Here is a tiny trained network, its code and every weight. The questions are about switching its units off for an input and a class, where a switched-off unit gives its printed mean instead of its output.

import numpy as np


def w(rows, s, z=0):
    codes = np.array(rows[::2]) - 128.0
    scale = np.full(codes.shape[1], s)
    scale[-1] = z or s
    return codes * scale


def norm(h):
    return h / np.sqrt((h * h).mean(-1, keepdims=True) + 1e-5)


def f(y):
    return y / 2 * (1 + np.tanh(0.7978845608 * (y + 0.044715 * y**3)))


def log_softmax(a):
    a = a - a.max(-1, keepdims=True)
    return a - np.log(np.exp(a).sum(-1, keepdims=True))


def net(x, mask):
    res = np.array(x, float).reshape(1, 3) / 4 @ E
    u = 0
    for l in range(2):
        y = f(norm(res) @ A[l][:, :-1].T + A[l][:, -1])
        res = res + np.where(mask[u : u + 7], y, B[l][:, -1]) @ B[l][:, :-1]
        u += 7
    return log_softmax(norm(res)[-1] @ U[:, :-1].T + U[:, -1])


A, B = {}, {}
E = w([
[103,17,89],'x0',
[254,213,134],'x1',
[83,81,22],'x2',
],0.0064)
A[0] = w([
[65,172,132,132],'0.n0',
[171,37,121,238],'0.n1',
[130,145,145,164],'0.n2',
[184,82,195,204],'0.n3',
[32,173,110,253],'0.n4',
[48,107,251,137],'0.n5',
[157,137,70,180],'0.n6',
],0.016,0.0048)
B[0] = w([
[142,190,45,165],'0.n0',
[178,72,98,236],'0.n1',
[84,185,129,152],'0.n2',
[136,177,15,212],'0.n3',
[61,137,27,253],'0.n4',
[166,135,252,254],'0.n5',
[91,178,243,178],'0.n6',
],0.012,0.007)
A[1] = w([
[71,76,120,139],'1.n0',
[79,245,212,74],'1.n1',
[180,143,86,2],'1.n2',
[215,140,70,12],'1.n3',
[170,57,193,22],'1.n4',
[166,43,218,84],'1.n5',
[220,174,178,137],'1.n6',
],0.011,0.0059)
B[1] = w([
[200,160,194,170],'1.n0',
[94,89,248,255],'1.n1',
[123,156,45,112],'1.n2',
[126,171,44,133],'1.n3',
[245,101,149,134],'1.n4',
[244,69,98,161],'1.n5',
[192,97,85,236],'1.n6',
],0.013,0.0056)
U = w([
[40,187,222,166],'0',
[85,180,19,255],'1',
[247,55,134,110],'2',
[85,23,34,78],'3',
[183,215,200,47],'4',
],0.015,0.0088)

Each question gives the input, the list of numbers given to net, and the class t.
The units are the neurons (one row each of A and B). Each row of codes is followed by its name. A weight is (code - 128) times the scale printed after its matrix; where a second scale follows, it is the last column's (A, B and U).
mask holds one flag per neuron, layer by layer. A switched-off neuron (its flag False) gives its mean, the last column of its row in B, instead of its output. The means were averaged over made-up inputs and are rounded, as every weight is.
A unit's drop is (log p(t) with every unit on - log p(t) with that unit switched off) / (log p(t) with every unit on - log p(t) with every unit switched off).
The circuit of an input: a set's keep is (log p(t) with only the set's units on - log p(t) with every unit switched off) / (log p(t) with every unit on - log p(t) with every unit switched off). Starting from the 12 units with the biggest drops (on a tie, the unit counted first), units are removed one at a time, each time the one whose removal leaves the highest keep (on an exact tie, the one counted first), for as long as the keep stays at least 0.8.
units of the circuit, in order: the units of the circuit, biggest drop first
k most important neurons: the k neurons with the biggest drops, biggest first
k most important neurons of layer l: the k neurons of layer l with the biggest drops, biggest first
drop when u is switched off: that unit's drop, to one decimal
input [-1,2,8], class 0: 2 most important neurons : [0.n6 0.n3]
input [-6,7,4], class 0: 3 most important neurons : [0.n1 0.n6 1.n1]
input [0,-4,4], class 1: units of the circuit, in order : [1.n1]
input [0,1,6], class 0: 3 most important neurons of layer 0 : [0.n6 0.n3 0.n0]
input [-3,8,5], class 0: 3 most important neurons : [0.n6 0.n1 1.n1]
input [-5,0,-4], class 0: 2 most important neurons of layer 0 : [0.n1 0.n2]
input [2,2,-8], class 1: 3 most important neurons : [0.n3 0.n6 1.n3]
input [1,-1,2], class 3: 2 most important neurons of layer 0 : [0.n5 0.n3]
input [1,-7,-2], class 2: units of the circuit, in order : [0.n5 1.n5]
input [8,2,-1], class 1: 2 most important neurons : [0.n5 0.n3]
input [2,-7,-8], class 2: units of the circuit, in order : [0.n5 1.n5 0.n6]
input [7,1,6], class 2: 2 most important neurons : [0.n3 0.n4]
input [8,-8,-1], class 2: 2 most important neurons of layer 1 : [1.n0 1.n5]
input [6,6,-6], class 1: units of the circuit, in order : [0.n3]
input [-1,-3,5], class 1: 2 most important neurons : [1.n1 0.n4]
input [-5,7,3], class 0: units of the circuit, in order : [0.n1 0.n6 1.n1]
input [3,3,0], class 1: 2 most important neurons : [0.n3 0.n5]
input [-6,2,7], class 0: 2 most important neurons of layer 0 : [0.n6 0.n3]
input [6,-7,-3], class 2: drop when 0.n5 is switched off : 0.4
input [0,3,5], class 0: units of the circuit, in order : [0.n6]
input [0,1,4], class 0: drop when 0.n6 is switched off : 0.9
input [4,2,-6], class 1: drop when 0.n3 is switched off : 0.8
input [-7,4,7], class 0: drop when 0.n4 is switched off : 0.0
input [0,0,3], class 1: 2 most important neurons of layer 0 : [0.n5 0.n4]
